[[ 38  48]
 [-66 -46]
 [-68 -45]
 [-73 -44]
 [-84 -36]]
->
[[ 38  48]
 [-66 -46]
 [-68 -45]]

[[-37 -96  27]
 [ -2  11   6]
 [ -3  17  12]]
->
[[-37 -96]
 [ -2  11]
 [ -3  17]]

[[ 9 75 28 80 41]
 [23 91 36 83 48]
 [-3 78 26 79 47]]
->
[[ 9 75]
 [23 91]
 [-3 78]]

[[ 65  23  65  -7   8]
 [ 58  17  35  81  -7]
 [ 10  15  47  64 -12]
 [ 81  32  89  -2   3]]
->
[[65 23]
 [58 17]
 [10 15]]

[[ -5   2 -13  -1]
 [-73  33 -82 -15]
 [ -3   3  13  -1]
 [  4  -3  -7   1]
 [ -2   2  10  -1]]
->
[[ -5   2]
 [-73  33]
 [ -3   3]]

[[-94  16 -13  31   3]
 [  4  16 -13  41   3]
 [ 50  13 -13  20  19]]
->
[[-94  16]
 [  4  16]
 [ 50  13]]

[[-53  -7 -53 -52 -36]
 [-46 -20 -46 -45 -36]
 [ 80 -94  79  76  17]
 [-78  96 -77 -71 -11]
 [-39 -27 -39 -38 -34]]
->
[[-53  -7]
 [-46 -20]
 [ 80 -94]]
---
[[ -25 -108]
 [ -30  -49]
 [  47   20]]
->
[-108  -30]

[[  22    2   23]
 [-110  -57  -97]
 [  23  -34   65]
 [  -3  -47  -22]
 [ -62  -48  -57]]
->
[ 23 -57  23]

[[ -1 -30  68 -34]
 [-61 -30  16   7]
 [-20  92  14 -34]
 [-50  46  43  61]]
->
[-34  16  92 -50]

[[-11  29  42  49  41]
 [ 44  33 -74 -58 -86]
 [-15  21  52  46  52]]
->
[ 41 -58  52]

[[   4   70  -90  -99 -100]
 [  82   17  -12    5    8]
 [ -66  -27   19   23   18]
 [ -21  -54   38   41   45]
 [ -79    5  -45  -32  -33]]
->
[-100    5   19  -54  -79]

[[-46 -64 -31 -69]
 [-45 -76 -19 -83]
 [-45 -68 -26 -74]
 [  0  84 -59 110]]
->
[-69 -19 -68   0]

[[-58 -64 -59 -63]
 [-62 -77 -53 -87]]
->
[-63 -53]

[[ 42 -34 -10  60]
 [-11  70  15  39]
 [-22 -10 -85 -16]
 [ 31 -13 -43 -23]]
->
[ 60  15 -10  31]
---
[[-51  67]
 [-27  10]
 [ 54  28]
 [ 38 -50]
 [108 -85]
 [-21 -17]]
->
[[ 67 -51]
 [ 10 -27]
 [ 28  54]
 [-50  38]
 [-85 108]
 [-17 -21]]

[[-43 -19  36  55  -6  25  -2   6 -28]
 [-72   5 100  25  -6   6  51  43 -49]
 [-52 -15  75  19 -21   6  36  22 -27]
 [-47 -22  51  35  -5   6  10  26 -27]
 [-43 -16  32  68 -15  47  -1 -23 -26]
 [-55 -17  71  20 -18   3  34  22 -24]
 [-64  -4  86  23 -11   4  43  31 -36]
 [-43 -21  38  52  -4  21  -2  11 -29]
 [-44  -3 104  20 -31  26  44  21 -41]]
->
[[-28   6  -2  25  -6  55  36 -19 -43]
 [-49  43  51   6  -6  25 100   5 -72]
 [-27  22  36   6 -21  19  75 -15 -52]
 [-27  26  10   6  -5  35  51 -22 -47]
 [-26 -23  -1  47 -15  68  32 -16 -43]
 [-24  22  34   3 -18  20  71 -17 -55]
 [-36  31  43   4 -11  23  86  -4 -64]
 [-29  11  -2  21  -4  52  38 -21 -43]
 [-41  21  44  26 -31  20 104  -3 -44]]

[[-30 -25 -19 -39]
 [-48 -30  -4 -73]
 [ 32  35  25  51]
 [-51 -20  -1 -49]
 [-57 -42 -18 -85]]
->
[[-39 -19 -25 -30]
 [-73  -4 -30 -48]
 [ 51  25  35  32]
 [-49  -1 -20 -51]
 [-85 -18 -42 -57]]

[[ 11 -10   6 -16   6]
 [ 14  71 -76 -82  94]]
->
[[  6 -16   6 -10  11]
 [ 94 -82 -76  71  14]]

[[-61  22   0 -10 -14  14  18  -1   2]
 [  6  -1 -18  18   7  14  -7  16  16]
 [-40  12  -1  -6 -10  10  10   1   3]
 [ -8  11   8  -8  -5  -4   9  -4 -11]
 [ 94 -42   7  10  23 -26 -30 -10  -5]
 [-45  17  11 -18 -15  -1  17  -9  -8]
 [-91  38  -7  -9 -20  27  28   9   6]
 [ 91 -40  -1  14  22 -20 -31  -3   0]]
->
[[  2  -1  18  14 -14 -10   0  22 -61]
 [ 16  16  -7  14   7  18 -18  -1   6]
 [  3   1  10  10 -10  -6  -1  12 -40]
 [-11  -4   9  -4  -5  -8   8  11  -8]
 [ -5 -10 -30 -26  23  10   7 -42  94]
 [ -8  -9  17  -1 -15 -18  11  17 -45]
 [  6   9  28  27 -20  -9  -7  38 -91]
 [  0  -3 -31 -20  22  14  -1 -40  91]]

[[ 54 -56  56  53 -56 -55 -54 -56]
 [ 52 -54  55  52 -54 -51 -52 -54]
 [ 41 -42  42  40 -42 -42 -41 -42]
 [-84  86 -87 -83  87  84  84  86]
 [-59  58 -60 -56  60  57  59  59]]
->
[[-56 -54 -55 -56  53  56 -56  54]
 [-54 -52 -51 -54  52  55 -54  52]
 [-42 -41 -42 -42  40  42 -42  41]
 [ 86  84  84  87 -83 -87  86 -84]
 [ 59  59  57  60 -56 -60  58 -59]]

[[  84 -104  -55  -88  -39  -75  -30   75   82  -72]
 [ -77   80   62   79   77   11   83  -78   85  -11]
 [  79  -72  -82  -94  -50   -6  -37   67   83  -62]
 [  82  -87  -80  -45  -68  -78   -9   85   75  -86]
 [ -84  -59  -85  -80   -9  -90    2   88   85    3]]
->
[[ -72   82   75  -30  -75  -39  -88  -55 -104   84]
 [ -11   85  -78   83   11   77   79   62   80  -77]
 [ -62   83   67  -37   -6  -50  -94  -82  -72   79]
 [ -86   75   85   -9  -78  -68  -45  -80  -87   82]
 [   3   85   88    2  -90   -9  -80  -85  -59  -84]]

[[28 37 69 91 57]
 [-8 16  0 24 42]
 [ 6  6  3 36 19]]
->
[[57 91 69 37 28]
 [42 24  0 16 -8]
 [19 36  3  6  6]]
